Table B holds the same points as the rows below and some others, measured another way and shuffled. Each row below is followed by which row of B it is.
B (72 x 41):
[[ -64  232   59   61  -31   56  -58    7  216   17   68   93  -26  -99
   -58   42 -142  -12   56 -119   -9    2  114  -16  -43  -56  170  -24
    34  -95  -16  129   -2 -135   18    2  -99 -156   24  133   58]
 [-173    6  -91   -3  -43   15   91   27  353    4   66   11 -223  310
    82  -31  -52 -227 -262  -98  150 -100    6   86 -228  178  178   19
    61 -205 -255   49   50   57  212  311   17 -221  210  -34  233]
 [  84 -158 -137  234  128 -442   34 -228  -38  164   -5  125  234  -28
   -55 -393  151 -162 -126  225  176  238 -407  -94 -290 -226 -147  197
   -85  -88  -43   65 -147  208 -139  271 -111  -38 -171 -245  -97]
 [ 340  377  -27  150 -175   59   55  -24   36  -92  -27   84 -287  358
  -219  -76  104 -274   38 -176   42 -309 -107  134  179   35   84 -127
   -97  115 -137  182  326  249  -33 -238   97  -21 -368   13  -38]
 [  94 -293   53  -89 -430 -202  134  -19  222   60 -221  105 -286  204
   196 -115  120   99  175  210  121 -330   65 -333  109  106  -44   25
   118 -125   47  199 -145 -217  -28    5   16 -385  142   99  180]
 [ 115  176 -109  108   55   59 -118  325 -112  -32   95   92   75 -130
   -41  208  -24   96  129  -14 -254  -96  157  -72   63 -279   24  -80
   -22 -230  -28   15   39  -70 -135 -205  -37 -164  -81   45  -79]
 [ 106   50  244   -8 -190 -132  -80   47  305   57 -180  -91 -118  245
    86 -101  304  -36  402  -36  104 -225  -67 -304   56  171   20  -89
  -102   53  271  114 -190  235   19   50  227 -176   43   83   92]
 [ 233  311  221  169 -198 -162  -42 -183  164   47 -103 -105  -91  134
    -5 -290  277  -94  314   -2  104  -10 -155  -94  149   42  -41 -168
  -116  261  167 -103  -47  329 -195   94   78   67 -282  -69  -23]
 [-429  110  -52  -36  183    5 -128  -17  -46 -130   44 -409  223 -114
   134  -15  177 -280   76  177  -79  486    7  284 -349  -35 -202  -81
  -102   33  133 -728  -78  348 -117  336  102  380  -97 -203   56]
 [   0  325  199  149  180   10 -216  -83  -92  -61  104 -240  248 -125
   -74 -138  115 -239  351  -37  -10  275 -132  110  -61 -168  -62  -25
  -234  118  233 -386  -71  356 -205   70   70  263 -309  -19 -118]
 [ 293   60  236  -44 -383 -166   -2  -40  137  114 -291  128 -232  183
   -53  -50   56   55  205   83  108 -353   75 -199  374  116  -23 -159
    27  156  197  369   83 -172  -16 -397    2 -247 -283  141   84]
 [  88 -103   -5 -140 -163  138  106  -27  -31 -191  -84    0 -323  548
  -159   -7  -31 -521  -22  -74  219 -436  -85  215   38  183   40  130
  -103  -66  -92  194  317   84  207 -333  186 -103 -219  178  122]
 [-600 -125 -218 -105  209   29  -66  -15 -106 -233   52 -341  311 -279
   137   44  164 -248  188  262 -141  528   10  185 -584 -156 -237  148
   -80 -169  140 -690 -226  225 -141  341  116  340  125  -90    8]
 [-261   52 -337 -105 -221   53  137  113  101 -176  -98  -29 -219   55
    82  168  114  -59  -90  159 -182   -5  206  145 -185   51  -80 -139
   143 -104 -152 -185  131  -16  -40   36   52   19   64  -71  124]
 [-827  273   38 -223  123  247 -152 -264   33 -340   -2 -467  308 -498
   -20  117   -5 -330  364  118 -116  722  185  435 -519  -10 -156   18
   -76  175  387 -768 -106  131 -111  161   79  636  -55  122   47]
 [-347  -64 -169 -201 -164  165   12  232  -25 -151   -5  -86  -93 -172
   194  306 -139   72    4  218 -239   38  443  117  -50  -69  -72  -95
   180 -241  -59 -335   44 -361  -64  -64  -74  -80  127   75  176]
 [-413 -148 -214   30  354 -138  -49 -148 -148  -96   97 -209  372 -138
   -10 -155   91 -417  -90  217   59  528 -249  257 -590 -180 -210  234
  -145 -145   28 -449 -116  316  -60  348   23  299  -72 -202  -36]
 [ 254  161   66   55 -396 -170  144 -260  296   31 -254  236 -320  264
  -205 -208  126 -114  121  -48  204 -328 -137 -141  110  159   71  -31
    22  182   35  529  125   23   21 -217   32 -177 -203  127   33]
 [-493  174 -300   16  223   42  -81   63  -46 -202   87 -271  254 -261
    54   94  202 -195   65  138 -239  514   24  250 -518 -157 -167  -41
   -65  -84   34 -607  -81  334 -155  316  102  368   31 -191  -34]
 [ 335  -66  187   11 -510 -292  135 -250  200  112 -307  173 -301  227
    -6 -293  156   33  237  170  230 -346  -91 -295  288  117  -61  -37
    42  167  140  369  -22 -118 -105 -185  -14 -263 -196   93   73]
 [   8 -189 -438  -37 -129 -136  168  168  -69  -50 -131  216 -163  189
   -55  117   78  -91 -289  203  -87 -211   17   33 -137  -68 -108    8
   106 -237 -246  234  197  -87   33 -192   -2 -202  -62 -106   41]
 [-390  375   93   55  381  201 -237 -106  -96 -204  224 -393  344 -213
  -105  -16  -13 -453  214 -104  -32  537  -74  418 -367 -140  -31   48
  -247   57  180 -636   -8  408  -85  197   85  479 -218  -12  -64]
 [-405  240  -73   30  325   66 -147 -138 -109 -152  130 -261  335 -229
  -126  -21  -21 -403    7   40  -28  552  -89  409 -422 -146 -104   51
  -157   35   98 -499   39  288  -69  161   13  436 -238  -92  -52]
 [ 259 -272  -20 -106 -143 -164   29   97  -23  -39 -292  198 -124  397
  -222   20  215 -235  253   35  130 -538 -206 -267    8   65  -54  180
  -148 -113  199  636   40   88  159 -514  271 -294 -148  213  -33]
 [-366 -110 -140 -116  247  111 -171  165 -367 -226   80 -242  353 -304
    19  201    2 -206  231  234 -225  324  106  190 -299 -297 -235  131
  -118 -222  184 -534  -69   36 -151 -100   71  240  -96   35  -71]
 [ 246  111  -23  131 -287 -228  113  -90  335   58 -193  145 -269  327
   -52 -223  329  -64  139  -37  131 -291 -202 -252  -10  138   49  -65
   -20   64  -13  357  -28  263  -12   63  138 -208  -22  -34   31]
 [ -24 -255  -99 -137 -321 -329  118  -66  253   38 -424  126 -161  219
   -15  -62  341  -28  149  237   99 -234 -102 -300 -154  185 -150   12
    40   25  205  421 -108   47   75 -126  178 -197   30   29   92]
 [  -8  129 -174  -60 -340    2  125   85  173  -62 -166  110 -315  133
     3  124   55   23  -63   75  -95 -219  205   20   70   89    5 -194
   150  -20 -123  136  188 -136   -8 -159   -6 -153  -45   16  125]
 [  63  239  -63  182  -81 -227  -15   74  412  191  -61  204  -54  -17
     3  -32  115  186  -55  -69  -36  -38    0 -257  -96   -6  141 -162
    76  -73  -53  338 -101   38    4  190  -61 -287  119  -83   48]
 [-353  -63 -701 -123  -40   85  187  235 -176 -284  -61   13 -135   71
   -25  306   99 -221 -390  257 -311   59  171  366 -378  -72 -191  -66
   135 -251 -349 -232  321   29  -10  -86   57  125  -25 -207   49]
 [-429  324  120 -103   71  223 -129 -104   88 -201   52 -389   51  -48
    13   57  -11 -369  146  -38   -1  342  112  408 -206  112  -23 -111
  -104  145  158 -573   80  230    5  137  107  382 -153   23  121]
 [-127  116  -26  -17  -27  -14  -49  162  238   63  -16   66  -52   -5
    33  150  -66   41  -72  -29  -55  -39  173  -41  -77   26  104 -114
    73 -148  -24  127    6 -121   96   17  -37 -209   90   28  135]
 [-491  -16 -299 -160   24  125    8   21 -194 -286   -6 -200  126 -261
    24  186   17 -202   55  270 -215  344  181  314 -359 -147 -221   31
    31 -112   32 -521   53  -20 -134  -14   21  304  -60  -17   19]
 [-172  107  367  -61   32  -67 -206 -110  165   41  -80 -266  152  -39
    62 -102   80 -167  342   27  137  191  -20  -21  -57   90  -42  -45
  -143  140  388 -237 -185  162   -5  106   93  104 -114   71   98]
 [ -34  -24  -29  -54 -218 -233  116 -367   90    6 -266   85  -94  122
  -179 -217   78 -278  -55  178  230   28 -174  107 -104  111 -140   47
    -1  201   95  213  138   28   19 -146  -19   79 -327  -13   47]
 [ -20 -281  199 -147 -286   -1   55  -73   78  -17  -58    4 -170   90
   149  -75 -156  -56  197  156  176 -218  136 -119  129   30    6  145
    65 -166   72    9  -87 -357    4  -73  -65 -292   62  236  186]
 [  66 -145  108   30   -5 -197  -71   -5   99   56  -89   28   83   85
    -8 -129  163  -94  285   47  116 -105 -166 -266 -110  -41  -31  144
  -118 -108  204  180 -216  117   -5    9  108 -183   17   84   -7]
 [ 246  -71   94  159 -115 -202  130 -246  313  121   -2  208 -215  431
  -102 -375    7 -302 -101 -135  413 -281 -349 -126  -67  121  189  206
   -70  -83 -153  459    8  134  149  156    2 -326  -17   39   90]
 [-119   42  105   18  -22  -75   10 -350   51  -74  -32  -71   64   -1
  -128 -253   20 -349  166   49  223  171 -207  121 -203  -12  -46  174
  -117   92  136  -74  -25  142  -46   55   11  153 -196   72   -1]
 [-124 -572 -486 -165  -52  -10  108  403 -347 -209  -48  113    5    8
   114  279   78  -12   45  364 -257 -237  136 -130 -217 -285 -223  239
    67 -569 -127  -31  -45 -233  -75 -245   86 -281  188   52  -12]
 [ 257  -84  308   33 -439 -125   52  -17  257  141  -60  -26 -327  248
   327 -233   50  140  223  105  174 -322  111 -299  371  105   47 -107
    87  -49    6  -70 -152 -176 -121  176  -63 -401   71   53  224]
 [-225 -159 -104 -120 -183   74  107   24   55  -70   47    0 -171    6
   172   60 -206  -62 -146  169   16  -20  237  121  -57  -14    5   45
   163 -247 -190 -191   54 -343    5   81 -145 -178  116   55  212]
 [ 402   17  236   66 -288 -162   48  -93  206  102 -152  110 -290  453
   -51 -232  119 -155  154  -70  275 -452 -164 -199  266  158   90  -12
   -74   60   42  384   57   89   59 -136   85 -308 -185   89   89]
 [-110  139  103   -5   86 -135 -138 -160  -19    4 -121  -68  215 -129
  -178  -65   66 -216  168   81   62  224 -111   81 -134  -55 -122    8
  -131  151  288   -4   -8  131  -41 -147   31  181 -323   21  -52]
 [-427  -18 -106  -23   28  -99   -2  -60  209  -92  -20 -366   46   66
   261 -146  334 -235   72  182   18  363  -70   95 -441  115 -150  -48
   -46  -13   55 -616 -209  423  -69  602  171  219  165 -236  142]
 [ 100  -27 -106 -145 -403   23  108  132  -47  -82 -200   93 -332  169
    18  159  -15   15    1  187  -91 -341  269   34  273   42  -84 -168
   135  -29  -61   92  255 -291  -45 -409  -21 -179 -201   79  127]
 [-134   91 -395   64  162   39   12  245  -80  -76  109  124   38  -19
   -95  212  -68 -132 -300   18 -196   42   65  187 -259 -186   22   -9
    34 -292 -271   20  183   -1   31  -46  -48  -72  -31 -107   -8]
 [ -38    0  126  -28  -80 -103   13 -218  255   47 -115  127  -54  124
  -179 -129  -66 -240   52  -73  262 -100 -130  -44 -135  109  107  145
   -39   11  111  402    2  -31  166  -97    7 -145  -68  182   78]
 [-279   68  100   23   49  -45 -105 -171  -11  -81   44 -279  224 -259
   115 -153   95 -135  302  180   -3  420  -17   70 -223 -132 -157   42
   -88   30  213 -550 -210  146 -226  275   -2  245  -66  -34    3]
 [-231  -27  280 -122 -177  -63  -28 -268  319   21 -125  -30  -16  -98
     9 -123  -80  -86  280   35  211   59   43 -112 -107  119   52  107
    18   49  274  107 -188 -176   64   41  -29  -90   72  249  153]
 [ -34  405  180   38   38  216 -190  210  217  -38  101  -16  -12  -70
   -67  210 -113    4  255 -283 -111  -91  213  -28   52  -29  239 -129
   -53  -83  103   74    4  -23   51 -112   40 -131   33  226   44]
 [ -17  123 -134  210  111  -82  -80  279  172   57  173   -9   75  -60
   182    5  164  127   65  -25 -165   73   20 -204 -186 -182   77  -69
    -7 -300 -129 -176 -225  179 -128  405   13 -215  258 -149    5]
 [-241   25   31  -91   34  -42  -69 -166 -102 -109  -93 -214  135  -54
   -53  -57   64 -322  114  176   57  267  -51  235 -179  -12 -197   22
  -106  108  199 -318   45  141  -63  -49   60  283 -293  -29   20]
 [-360  309   -6   17   34   33 -112  -39   97  -25   63 -170  157 -365
    78   66  -68   21   29  109 -152  453  223  190 -165 -106  -54 -176
    59   43   76 -446  -39  -48 -155  202 -139  198  -66  -81   73]
 [   0   77  222   40  257 -105 -277   41 -198    5   -9 -313  325   13
   -20  -82  192 -300  300   87   35  216 -172   73  -58 -106 -193  -20
  -295   82  345 -376  -91  407 -104  -25  170  238 -364  -85  -74]
 [ 147 -312   -8   78 -329 -292  211 -145  483  117 -143  291 -272  296
    87 -308  192   35  155   13  280 -386 -223 -525 -162  113  144  244
    68 -242  -67  566 -308  -30   80  269   56 -548  397  128  128]
 [ -91 -570 -219 -265 -299 -232  197  -89 -102  -81 -356  171 -130  156
   -45    9   79 -163   17  408  116 -249  -36 -111 -138   39 -253  234
    76 -155   98  327   28 -273   60 -374   53 -194  -72  116   86]
 [-191 -126  133  -99 -359 -237   39 -302  108    1 -245 -108   26 -279
   176 -210  166  116  391  397   47  227   77 -181  -35  -21 -250   -6
    85  140  325 -258 -280 -171 -274  105  -72   70  -38   49   71]
 [-365  293  121  -89  -96  173  -92  -28  160  -58   60 -196  -17 -253
   131  123 -210    4   41   49  -91  283  360  235  -11   15   37 -192
   107   36   53 -430   27 -224  -72  118 -149  105  -22   63  187]
 [ 184  209 -312   97   61   49  -69  409 -253  -52   35  195   10  -38
  -156  319  -31   42 -114   19 -336 -175  170   71  107 -291  -25 -161
     5 -215 -161  141  280  -86  -95 -437  -42 -141 -266  -43 -115]
 [-188 -225  -19 -239   62   80 -138  203 -392 -160  -69 -178  167  -88
    18  257  -75 -197  161  282 -129   31  190  166   -9 -157 -248   57
   -77 -160  217 -306   70 -168  -44 -405   68   75 -240  110   27]
 [   3 -297  296 -154 -132 -124  -41  -99  196  136 -137  200  -23   52
   -60  -34 -239  -61  159   26  290 -266   20 -254   44   60  112  239
     8 -165  231  543 -126 -418  208 -274  -77 -430   45  360  155]
 [ 363  -88  152   84 -285 -256   12   40  141  157 -155  131 -171  217
    78 -169  161  101  213   95  108 -353  -60 -366  256    3  -14  -53
    -6  -43   82  278 -100  -42  -85  -75   17 -373  -75   33   52]
 [  76  325  273  260  363   -6 -285  -13  -41   29  249 -273  311    7
   -29 -215  102 -319  260 -167   84  269 -249   89 -102 -169   39   21
  -318   20  148 -404 -128  515 -123  278   92  175 -238  -90  -98]
 [  67  243  -21    3 -272  187   75  144  111  -42   97    4 -394  216
   123  106 -204  -41 -209  -41  -45 -223  322  225  288   66  135 -238
   150  -89 -316 -154  305 -227  -11  -36 -132 -194  -96   -1  211]
 [-273  239   84   57  200   36 -113 -285 -100 -115  128 -303  235 -134
   -65 -192  -32 -437   46   65  101  506 -132  418 -245  -93 -120   44
  -165  147   91 -579   51  274 -130  204  -33  433 -344 -106  -14]
 [ 217 -203  102  -31 -184 -171   22  -10   -1   73 -146  111 -110  231
   -20 -101   21 -105   93  118  167 -304  -69 -164  153    5  -48   77
   -31  -81   76  270   16 -109   26 -233   20 -278 -164   95   61]
 [  23  -43   22   21   39  -97  -82   30  -15  -11  -59   62  128  -40
  -102  -17   74 -104  252   39   13  -53  -92 -145 -110 -131  -33  127
  -108 -113  181  168 -105   41  -34 -153   65 -100  -74  117  -60]
 [-290  172 -217   15  132  160  -38  134  -12 -128  169  -35   64 -153
   -23  182 -157 -138 -133  -14 -161  191  173  254 -239 -148   53   -9
    38 -224 -166 -239  108  -58  -13   65  -76   34   18  -12   44]
 [ -45  274 -153   79   34 -146  -28  -80   61   38 -109  162   79 -117
  -260   33   -4 -104 -148   24  -36  142  -45  121 -151  -82  -23  -94
     2   82   15  243  175   31    3 -196  -78   65 -300  -66  -52]
 [-180  168  179  -72 -181  111  -97  175  234   11   38 -224 -155    4
   308  114  -52   98  102   44  -83   27  368   21  142   93   51 -267
    97  -60   19 -416  -57 -134  -48  208  -39 -117  116    5  255]
 [  67    5  129 -147 -405  -21   90 -148  270  -78 -301  140 -307  236
  -158  -16   75 -136  306  -35  162 -404   15 -159   77  219   61   43
    10   94  201  493   58 -102  116 -365  138 -196  -63  322   97]]
Rows of B count from 0, top down.

[-236  -73  -92  231   85  234   23 -151 -287 -131  -91   28  -63 -191
   33  550   51 -100 -195  253 -301   -4  154  156 -285 -306  115 -220
   35   -6  -69  -33  197 -184]	13
[-160 -303 -283  304  294  -25   99   20 -170 -282   83 -290  -72 -317
  290  286  120 -236  -55  309 -271 -140  230  265 -304 -179  218  211
 -327  420 -362  -25  233   95]	36
[-210 -323 -342  441  331   73  -91  178 -278 -289  120 -339  -87   37
  269  661 -195 -262 -197  346 -319 -135  227  172 -342 -467  195   32
 -215  329 -181  184  415   72]	68
[ -11   25  134   62 -188 -119  -59  125  135   91  -50  191  -38  527
 -273  110 -224 -126  -34  -10  177  356 -111 -313   34  110 -229   73
  275  -44  208  177   95  180]	37
[-165 -261 -260  452  319  -71  -37  189 -191 -314  122 -211 -151    5
  154  401 -127 -276  -95  349 -323 -135   83  147 -185 -322  137  201
 -160  349 -283  153  288  224]	21
[ -83 -112   82   56  -48  -88  -34   13  355  126   53 -110 -220  159
  190   81  -85   41    0   98  231  -46  253  112  -13  155  -52  167
 -180  273   51 -155   15    5]	51
[  66  319  162 -165 -218   94    3 -116  282  194    2  164  -68  130
 -181 -143   27   45  -69 -177  318  152   -1 -146   52  460 -180 -134
  129   27  236 -152 -125   24]	18
[  36  340  106 -122 -147  -36  -69 -109  185  197  -66  143  -66 -189
  111  -34  178   91  132 -243  140  -27  -11  139  -39   14   73   25
  -78   47   71 -300   67  -19]	62
[ -44   97  223  -52 -137   25  -31 -130  101  142  -18  206 -129  -18
 -110  -94   61    5  -44  -35  137  197   44  -26  -25  208  -23 -141
   63   15   76 -144   65   38]	8
[-229 -375  382  196  -29  -31 -142   26  128  120   64  116 -385  430
  -24  147 -388  -70 -225  333   40  239  222    3   30   71  -38 -156
   39   72   88   52  164   65]	1
[  72  515  111 -197 -225  279 -133 -131  126  231  -45  189  -12  126
 -160  151  -49   92 -148 -297  226   88  -39 -117  -26  196 -112 -394
  210 -137  384 -144  -11 -110]	34
[-294 -270  -34  386  158   69  -38 -108 -227 -102   80   36 -305 -351
   40  163  205  -86 -107  365 -120  -16  272  188 -211 -267  216 -210
 -188  267 -264 -105  393  -45]	44
[-132  -38  341  -65 -326 -236  -23  -91   92  366 -239  369 -129   55
   57   34   46  -31  148  -70   55  358  -10   10  -40 -143   89   72
  -35  -79   74 -181  216 -145]	40
[ -49 -113  190  -99   28  -18  -53  -15  478   64   16 -268 -146  261
  451  330 -327  108  -58  110   33 -201  303  354  -31  172  -39  286
 -162  150  116 -193 -199   -2]	5
[ 147  337   92 -181 -168   93  -77   23  224   82   -3   65  103  387
 -204   80 -171   -8  -90 -244  262  214  -93 -236  -13  326 -237  -49
  286  -88  331   55  -68  171]	46
[  -7  115  199 -172 -240   -4   23 -113  -64  243 -144  260   31    1
  -38   -7    9 -167  -42 -184    5  402  -70 -114 -129  136   77 -142
   10  -44  116  -93  138  -53]	15
[  35  467  -41 -168 -332  202   76 -133  245  302 -115  152    3  177
 -164  117   17   -2 -132 -231  304   82  -14 -227   27  415 -231 -202
   99   31  358 -165 -203 -251]	28
[ -21 -138  138 -102 -162  -46  164  -89   95   86  -35   82   18  127
 -130 -146   15 -184  -88   31  170  419   82 -201 -108  459 -105   40
   23  121   30    2   -9   95]	12
[-195 -444 -102  380  250 -221    3  178  100 -264   60 -270 -163  187
  275  424 -191 -147   22  427 -215 -135  208  249 -138 -272   30  498
 -146  305 -247  100  145  213]	63
[ -65  288 -512  222  216  424  -73    3 -190 -215   72 -329   56 -129
  174  757  -36  -76 -265   35 -171 -377  160  145 -315 -279   67 -252
  -79  203   78   -4  144 -158]	69
[-102 -150 -125  212  148   88  -59  102    2 -143  102 -221  -88  221
  109  412 -240 -148 -196  207  -61  -31  179   36 -170  -47  -12   16
  -48  215   14  112  146  100]	22
[  93  377  195 -180 -170   75  -80  -99  115  176  -20  225  -22    3
 -118 -105   28    7  -28 -263  157  171  -99  -69   -4  240  -25 -178
  114  -50  185 -149   30   85]	52
[  10   18  226 -177 -166  -59   55  -90  125   95 -136  120   77  142
    0   88  -66  -65    2  -76    6  305   -8  -24 -112  180  -59  128
  114  -93  106  -47  -30   60]	66
[ -71  177  272  -73 -190  -59  163 -252  103  160 -146  370 -162 -265
  -98 -225  228  -37   46    8  -62  131  -80   88   72  314    3   24
   20    9  -85 -309 -175  -42]	6
[ -31  437  -28  -24   -8  166  -92 -166  -78   94  -77  119  -71 -421
  205  238  186   41    8 -180 -175 -210  -26  303 -132 -224  230 -191
 -127   29   -1 -336  113 -161]	10
[  21  145  125  -95 -211   35   58  -12   97  163  -64  172  -20  341
 -189   24 -203 -200 -172  -73   83  319  -94 -262   23  406 -162  -88
  148   16  210   48  -99   46]	47
[-131  152  -45  111  108  178 -105 -134 -278  -85 -102   48  -11 -365
  212  511  101  -18  -41   19 -370 -113   42  336 -291 -499  269 -161
  -37  -65  -77 -164  271 -117]	45
[-158   49  -71   44   69  332  146 -325 -153  -79  -36  -18  -74 -489
   81  233  252  -48 -212  169 -183  -90  237  236 -255  129  125 -280
 -113  119 -114 -256  -20 -226]	26
[  53  153  156  -92    7  -86   12  -92  178  -35    6   65  -34 -180
   65 -150  133   16  103  -84   10   16  -18  169  -37  194   32  194
  -12   77  -93 -199  -36  234]	54
[ -96  309  123   13 -144   52  -79 -134  258  181 -124  164 -189  -35
  100  265   50  183   48  -40   43 -190   57  232   45 -104  -38   -5
   35  -38  138 -304  -75 -190]	7
[ -25  135   59  -51 -223  -25   67  -28  -37  295  -54  224 -101   43
  -66 -118  -31 -279 -116 -130   65  317  -77 -213  -23  295   55 -177
 -138  200   74  -75   95  -60]	49
[ 153  357   87 -184  -74  -29  -50   -9  301  137   84   12  -61  -24
   68 -235   21    5   41 -277  229  -23  -48   30   47  386  -17   61
 -100  199   90 -212  -80  187]	67
[ 183   73  282 -324  -64 -112  -22  -76  267   47   66  -17   96  -57
   80 -351   74   10  106 -254  245  272   54   40 -120  428   18  177
  -31   76   22 -149   39  351]	39
[-220   60 -194  314  132  179   12 -112 -105 -160  -43  -28 -148 -243
   89  511  135    3  -92  262 -228 -283  151  264 -171 -317   58  -59
  -23  108 -113 -135   91 -164]	25
